[ 12   0  14   4  -4   4 -11  -1  -9  -1  -4  22  -9   6  -3   2   1  -4
  -4  12   7  16   1  -2  -7   1 -13  -1  -7   7   8  -4   3  -4  -4  17
  -5 -41 -20 -25 -10 -14  -8  -3   2   0  -4  -4  13   6   6   9 -11  26
   0  -2] : z_840
[ 13   2   9   3   0   2 -17   2  -3  -2   5   4 -10  16  -3   2  11  -1
   9   9   9   6   3   1  -6   7  11   7  -8   7  -2   1   0   0  -5  15
  -9 -19  -2 -11   0 -14  -7  -7   9  10   5  -6   3   1   2  -1   2  16
  -2   5] : z_252
[ 12   4   1   1  -4   2 -21  -6  -5   0   5   6   0  15  -3  -1   7  -5
  13  12   9  10  -2   0  -2   2  24   6  -5   4  -5   4   1  -2  -1  20
  -9 -30   2  -3  -4  -6  -1   4  19   8  -1  -4  -4   7  -5   0 -14  19
   1   8] : z_429
[  6   7   9  -2  -2   6 -16 -14  -6   6  -4  14 -16   7  -4   3  25  19
   1  15  12  17   0  -5  -3   6  27   5 -13   8  -3  -4  10  -7  -4  35
 -10 -36 -12 -23  -7  -6   1   4  25   3   0 -12   5 -16   9  -4 -18  40
   0  12] : z_429
[ 17  -1  13   3  -2   0 -11   0  -1  -1   6   3  -5   9  -2   0  19  14
   5   6   4  17   2   3  -1   4  16   2  -2   6   3  -2  -8  -2  -7   0
  -6 -20  -6  -8   6  -6  -7 -14   7   9   3  -1  -1  -5  -1   3  -1  12
  -1   3] : z_840
[ 21  -1  12   6  -4   2 -14   5  -7  -7   3  15   0  14  -3  -1  -8 -13
   2   9   3  16   0  -1  -5  -1 -12  -3  -1   6   8   1  -5  -2  -3   4
  -6 -37 -12 -12  -4  -7 -12  -9  -2   5  -2   3   8  19  -5  12  -4  14
   0  -4] : z_840
[  0   7  -4   0   1   4  -6 -10   1   8  -5  -6  -8   0  -1   2  25  27
   1   6   9   7  -2   1   4   6  31   6  -8   1  -5  -1   7  -1  -3  24
  -4   6   8  -1   2  10   6   6  22   6   4  -7  -6 -21   0  -9 -10  16
  -1  16] : z_429
[ 20   0  13   3  -5   1 -21   1  -5  -3   8  13  -9  16  -3   2  13 -11
  11  11   8  15   3  -2 -10   4   4   4  -5   9   3  -2  -4  -4  -3  11
 -12 -35  -9 -17   1 -17 -11 -15   6  10   2  -3   7   7   1   7  -2  21
  -2   1] : z_252
[ 11   1   9  -2  -1   4 -13  -9  -3   6   4   7 -10   1  -3   1  29  14
   5   7  11  17   1  -3  -2   8  25   5  -8   2  -2  -2   1  -2  -4  20
  -9 -16  -3 -13   3  -1  -1  -4  20   8   4  -8   0 -16   2  -4  -7  23
  -1   9] : z_429
[ 22   1  10   5  -3   3 -21   2  -5  -5   6   7  -2  17  -5  -3   5  -5
   9  13   9  16   1   1  -4   3  11   3  -2   5   3   1  -5  -2  -5  11
  -9 -32  -4  -9   1 -10  -9  -8  10  11   1   1   2  11  -6   8  -7  15
  -1   4] : z_252
[ 23   8  14   9   1   7 -13   0  -4  -2 -10   7 -16  15  -3   5  15  37
 -12  13  11  24   1   4   1   9   6  -1  -9   8  10  -7   2  -3 -12  28
  -3 -26 -10 -21  -3  -4  -6  -4  14  10   6  -2   8  -7  -1  -1  -8  32
  -1  12] : z_840
[ 16  -1  10   3  -1  -2 -16   4  -1  -5  13  -7  -2  20  -2   0   7 -10
  17   4   3   2   4   1  -5   5  16  10   0   5  -2   4 -10  -2  -5  -4
  -8 -17   2  -4   6 -17  -7 -12  -1  14   5   0  -3   9  -2   0   6   0
  -2   0] : z_252
[ 17  -1  16   3  -1   0 -14  -1  -4  -1   6   7 -12  13  -3   2  21   6
   7  10   7  13   4   0  -5   7  15   7  -5  11   2  -3  -5  -3  -7  10
 -10 -28  -8 -16   3 -14  -9 -12   8  12   4  -5   4  -4   6   0   2  21
  -2   4] : z_252
[ 15   2  12   2  -2   1 -10  -3  -3  -3   3   4  -8  12  -2   1  16  17
   1   9   5  16   1   0  -1   6  19   7  -5   5   2  -2  -5  -4  -9   7
  -5 -28 -10 -13   1  -6  -6  -8   9   8   2  -3   0  -6   2  -2  -6  19
  -1   3] : z_252
[ 17   1  18   3  -2   1 -12   0  -3  -3   0   5 -13  15  -3   3  18  16
   3   8   7  14   2   1  -4   7  17   7  -5   9   4  -2  -5  -4 -10   8
  -6 -28 -12 -18   1 -12  -8 -11   7  10   5  -3   3  -5   4   0  -1  21
  -4   2] : z_252
[ 18   1  13   4  -2   1 -15   0  -3  -4   5   5  -9  12  -2   2  14   7
   5   7   7  14   3   1  -3   5  13   5  -4   6   4  -1  -6  -2  -6   8
  -7 -24  -5 -11   3  -7  -8 -11   8  10   3  -2   1  -3  -2   1  -1  16
  -1   4] : z_252
[ 11  -3  16  -1  -5   2 -12  -6  -7   0   6  19  -8   4  -2   1  11  -6
  -3  11   6  17   1  -5 -10   3   6   4  -7   9   2  -2  -2  -6  -4   8
  -9 -48 -24 -23  -6 -13  -7  -9   5   2  -3  -5   7   0   9   6 -10  27
  -2  -5] : z_429
[ -3  -1   7  -5  -2  -1   7 -10  -2   5  -2   5  -6  -9   2   1  16  25
  -6   3   0  10   0  -3   0   2  16   3  -4   3   1  -5  -1  -5  -4   4
   1 -16 -16 -12  -2   7   2   1   8  -2  -3  -5  -1 -18   9  -3 -10  16
   1   1] : z_429
[ -5   4  -5  -5  -3   1 -13 -15  -6   6   2   7  -2   5   0  -1  10   1
  13  11   7   2  -3  -4  -3  -1  39  12  -9   1 -12   6   8  -5  -3  23
  -7 -29  -3  -7  -9   0   9  16  23   1  -4  -8  -8  -4   4  -6 -21  23
   2   8] : z_429
[ 24   3   7   6  -3   3 -24  -1  -5  -4   7   7   0  20  -4  -2   8   0
   8   9   9  18  -1   1  -2   3  19   5  -4   5   0   1  -6  -3  -6  14
  -9 -38  -3  -8  -1  -8  -8  -4  15  12   0   0  -1  11  -8   5 -12  20
   1   9] : z_840
[ 10   6   2   7  -1   1 -10   0  -4  -7  -3   1   0  23  -1   1 -11  17
   0  10   2   3   0   7   2   1  19   8  -4   0   0   6  -1  -3  -8  15
   2 -33  -6  -7 -11  -5   0  11   6   2  -1   1  -6  15  -3  -5 -17  19
   3   6] : z_840
[ 23   3  10   5  -3   3 -23  -2  -6  -3   4  11  -4  19  -4  -2   7   5
   7  14  10  21   0   2  -3   3  20   5  -6   7   1   1  -4  -5  -6  17
 -11 -44  -8 -12  -3  -9  -9  -2  16  10   0  -1   0   8  -5   6 -17  27
   0   7] : z_840
[ 11  -4  11  -7  -5   1 -17 -17  -4   8  12  11  -5  -2  -3  -3  38   6
  15   9  11  24  -1  -7  -3   4  43  11  -8   7  -5  -2  -5  -5  -3  12
 -15 -34  -8 -14   6  -2  -3  -9  29  12   0  -9  -5 -19   4   2 -15  28
   2   8] : z_429
[ 18   2  15   4  -3   2 -17  -1  -4  -3   5   9  -9  18  -3   3  12   2
   7  12   9  14   2   1  -6   6  16   7  -5   8   2   0  -2  -4  -8  13
 -10 -38 -11 -18  -3 -16  -8  -7   6  10   3  -4   2   3   3   1  -4  23
  -1   1] : z_252
[  9   6   9   5  -1   1  -7   0  -4  -4  -1   1  -8  17  -1   4   4  13
   2   8   3   4   3   4  -2   5   9   6  -3   4   1  -1   0  -3  -8   9
  -2 -20  -6 -10  -4 -10  -4  -1   1   6   4  -2   1   1   2  -4  -1  15
  -1   4] : z_252
[ 20   5  10   6  -2   2 -14  -2  -1  -4  -1   6  -8  15  -3   2   9  17
   0  11   6  16   1   3   0   5  15   4  -6   2   5   0  -2  -4 -10  16
  -5 -31  -8 -13  -2  -7  -6  -3  10   7   0  -2   0  -1  -2   0 -10  23
   0   8] : z_840
[ 13   2  15   4  -3   2  -4  -2  -3  -1  -6   7 -12   2  -1   4  18  30
 -11   6   6  22  -1   1   0   7   5  -1  -6   6   8  -8  -2  -3  -8  13
  -1 -17 -13 -17   0   0  -5  -7   8   3   1  -2   7 -15   4  -1  -5  23
   0   6] : z_429
[ 18   2  13   4  -1   4 -21   1  -4   0   3   7 -13  13  -4   3  19   0
   7   9  10  13   3  -1  -5   8   6   3  -7   8   2  -3   0  -2  -4  18
 -11 -19  -1 -14   5 -14  -8 -13  11  13   6  -6   7  -2   1   2   4  19
  -1   7] : z_252
[ 32   1  19   8  -5   3 -23   0  -9  -7   3  17  -4  20  -6   0   3   9
   1  15   6  31  -1   2  -4   3  10   1  -4   9   9  -2 -10  -5 -10  12
  -9 -52 -17 -19  -4 -15 -17  -8   8  10  -1   3   5  13  -5  11 -18  32
   0   2] : z_840
[ 13   4   6   6  -2   3 -11   1  -5  -5  -4   9  -2  14  -2   0  -5   9
  -4  10   4  13  -2   2  -1   0   2  -1  -4   3   5   0   0  -3  -5  15
  -3 -32  -9 -10  -8  -5  -6   2   5   2  -2   1   3   9  -6   3 -14  21
   1   3] : z_840
[ 20  -2  20   2  -4   4 -23  -4  -7   2  12  13 -10  16  -4   2  22  -7
  13  12  10  18   4  -3  -9   6  15   5  -7  11   1   0  -6  -5  -7  10
 -14 -41 -12 -21   1 -19 -11 -15  10  12   2  -8   5  -1   4   3  -1  26
   0   2] : z_252
---
[  3  -7  -2  14   4  10 -11   4  16   4  -5  13  -3  -3   0  18  -1 -12
  -6   9  -5   6  -5  -8  11  -1  -4   1  24   6   1  13  -6  -2  -6 -13
  -8  -2  -1  -6   7   4  10   2  -6  -7   2   0  -6   3   1  -2  -5   7
   0 -13] : z_558
[  8  -2   8  -5  -5  11  14  -7   4  -1   3  17  27 -24   1  -5  -2  13
  -1 -10  -7  -7  14  -4   3  -1   2  14 -22  -5 -13   8 -13  -8   8   2
  -5  -4  17   5  11  11   3   7  -5   7   6   9  18   1  -4  12   4  -2
   2   8] : z_550
[ 12  -4  12  11   4  16  15 -11  18 -13 -10   9  18   3   3  -3  -9  14
  -3   2 -12   4   8 -14  -8  -8   3  10  -2  -9 -13   7 -20   9   2 -14
  -1  -7  15 -10  13   2  -9   4  11   0   4  12  15  -5   1   8  -3  -5
   6  -1] : z_550
[ -9   1   9  12   1  22  11  -9  10  -6  -5  15  21  -3   0   6  -4  -3
 -17 -10 -10   9  -9   5  -1  -8   4  13   0   1  -2   7  -9  14   0  -8
  -4  -5   9  10   4  -1 -14  -4 -22 -12  16  11   9   8  19  14   4  -4
   4  -3] : z_857
[  5  -6   9   6   3  18  17 -12  19 -13  -6 -15   8  10  -7   2  -4   3
  -7  -2  -1   4   1  -4  -8 -14  -5  -6  -2 -10   7  -4   2  -5   2  -8
  -6  -1   9   0  -5   4 -21   1 -18 -10  10  17  16  -6 -10   1  11 -17
  -1   0] : z_550
[  0  10   2   3   4 -45   4   2   9  -2   3   3   1   1  -4   7   6 -19
 -17   2  -8   1  -7   5   0  -5  -4  -2  -7   1   5  -1   6   7  -4  -3
   3  -3  -1   9  -9   3 -13  -5 -21  -4   8  -2   4  11   4   4  -3  -1
  -4   1] : z_857
[ 11 -13   6  11  -2  14  -5  -5  16   3   2   7   2  -5  -3  46  -6  -2
  -4   2  -6  -1  10 -12   3  -7  -2  -2  16   3   3   6   1 -12  -1 -12
 -12  -6   7  -2  10  -4   6   9 -15   2  -1   4   1   2  -3  -3   3   9
   0 -13] : z_558
[  9   3   7   5   2  11   9 -11   9 -11   0  14  12  -4  -1   2  -3   7
  -5   1  -5  10  10  -6   5  -4   1  13   2  -2  -4   5 -11  -1  -2 -11
  -7  -3   5   7   6   8 -12   6  -9   3   9   8   9   3   2   9   5  -5
  -5 -13] : z_550
[  9  -5  -1   6   1 -10  -8  -7  18  -5   3   2 -10  -7 -10  14  -5 -10
 -16   2 -13  -4   8 -18   5 -13 -11  -8  26   5   2  11  -5 -22  -3 -20
 -15 -14   3  -2  15  21   5  11 -26   4   9   3   0   6  -7   1  -1   0
  -6 -17] : z_558
[  1  -5   1  14   5   3  -3  -6  10   2  -5  15   3  -1  -1   2  -4  -8
  -6   5  -5   5  -1  -7   1   6   0   9  13   5  -8  10 -13   9  -3  -8
  -1  -6   1 -13   9  -5  11  -2   0   7   5  -3   0   4   5   3 -15   7
   5  -4] : z_558
[  6  -3   6   2   4  12  -4  11  -3   4 -14  21  15  -8   3  -4  -3   8
  10   7  -1  -6   2 -14   4  19   7   6   9  -5  -6  -2 -10  -5   4  -4
   1  -5   6 -12  11  14 -11  -5  23   8  -8  -1   7  -5   8   3   7   7
   0   3] : z_550
[  8  -9   5  14   0  15  -2 -15  25  -9   4  12   2   1  -1  20  -5  -4
  -8  -2 -10   6   6 -10   0 -11   5  11  16  -7   5   3  -8  -2  -7 -12
  -4  -7   8  -2   8 -10   0   5  -6   2  11  20   4  11   0   8   7  -7
   3  -2] : z_857
[ -1   2   5  -2   2   4   2  -7   4  -9   5  10   8  -6  -2  10   8  -3
 -11  -3  -8   0   1  -6   5   0   0   4   2   0   1  -1   0  -5   3  -6
  -1  -3  20   3  -3   8  -9  -1 -16  -7   3   2   4   7   6  12   8  -5
  -6  -6] : z_857
[-20   6   0   6  11   7  16  -8   9 -16 -11  -3  -3   3 -14  14  -5  11
 -16  10  -9  -3  46  -8   2   1  -9 -18   5  10   9   4  -9  -6  -5 -19
  -1   6  -4   2  -8  23 -26  -8 -25  -7   7  -7   1   2   1  -3  -5  -7
  -6  -1] : z_558
[  2  -9   5  11   6   4   1  -2   8  10  -6   5   2  -6  -1  10   2  -4
  -6   3  -4  -4 -10   0   1   0   3   3   8  12  -1  12   2   2  -7  -7
  -7  -7  -1  -2   6   3  10   2  -3  -1  -4 -10   2   2   2   2 -11   8
   0  -9] : z_558
[ -3   8   2   4   1   2   2  -6  15  -1   2  15   3   1   3   4  -3  -7
  -9  -6  -4   7   6   4  -2 -13   6  12   0 -10   2  -5  -3   9  17   5
   0  -7   6   3   1  -8   5   2 -12 -10  17   5   6  11   2  16   3  -2
  -1   2] : z_857
[  0   8   3   6  -3  12   7  -9  15  -7  -3   0   6  -1  -4  14  -1  -3
 -15  -2  -9   5  -6   2   2  -6   1   3   8  -1  13   1   1  -6   2  -5
  -2  -5  14   7  -9   5  -9  -3 -27  -4  13   6   8   4   3  10   8  -7
  -1   0] : z_857
[ -2   2  -6   7   3  11   0  -8   6  -3  -1   8  -1 -10  -3  12  -6  -3
 -15   4   7   4   2  -7   2   2  -5   7   7   3  -2  11   6   0  -3 -23
  -4  -9  -3   3  -1  -2  -4   2 -19   3   0   7   1  10  -2   8  -1  -6
  -2 -14] : z_558
